Each row has a name. Each question is about the rows just above it.

[-21 -50   3   2 -46   5 -18  27 -21   7 -18  10 -30  19  -6 -43  -1  -9
  22  -4  20  -8 -12   7  17   3 -23   2   9 -21  24  -2 -21 -20  20  -9]  J_67
[-41 -47  12 -51 -41  11 -14 -34 -57   4 -30  47 -54 -18 -30 -10 -13 -50
 -24  31 -27 -38 -30  19  42   6 -51  12 -22  11  31   2 -25  31  19  17]  J_413
[-59 -37   6 -31 -45 -12   0 -29 -44  -1 -21   0 -37 -29  19 -12  13 -39
 -17 -10 -28 -34 -30  19  42  16 -46   0 -12  10  23   2 -20 -21  29 -13]  J_196
[-21 -50   3   2 -46   5 -18  27 -21   7 -18  10 -30  19  -6 -43  -1  -9
  22  -4  20  -8 -12   7  17   3 -23   2   9 -21  14  19 -17  -4  -5   0]  J_505
[-30 -44   3  27 -21 -30  -9  17   8 -18 -11 -33  -7   3 -19 -25 -30  34
  43   5  22   0  -3   3   4   3  13  -8  38  22  -2  23  -4   1  -2 -20]  J_821
[ 25  47   0   7  39 -10  10 -14  25 -12 -14 -19  32 -12   3  34  -4  17
 -14  -3  -9  12  14  -7 -17   0  28  -4  -4  15  -9 -14  13   7   0  -7]  J_270
The row with [ 25  47   0   7  39 -10  10 -14  25 -12 -14 -19  32 -12   3  34  -4  17
 -14  -3  -9  12  14  -7 -17   0  28  -4  -4  15  -9 -14  13   7   0  -7] is
J_270
Where do [-21 -50   3   2 -46   5 -18  27 -21   7 -18  10 -30  19  -6 -43  -1  -9
  22  -4  20  -8 -12   7  17   3 -23   2   9 -21  24  -2 -21 -20  20  -9] appear?
J_67
Whose row is [-41 -47  12 -51 -41  11 -14 -34 -57   4 -30  47 -54 -18 -30 -10 -13 -50
 -24  31 -27 -38 -30  19  42   6 -51  12 -22  11  31   2 -25  31  19  17]?
J_413
Whose row is [-21 -50   3   2 -46   5 -18  27 -21   7 -18  10 -30  19  -6 -43  -1  -9
  22  -4  20  -8 -12   7  17   3 -23   2   9 -21  14  19 -17  -4  -5   0]?
J_505

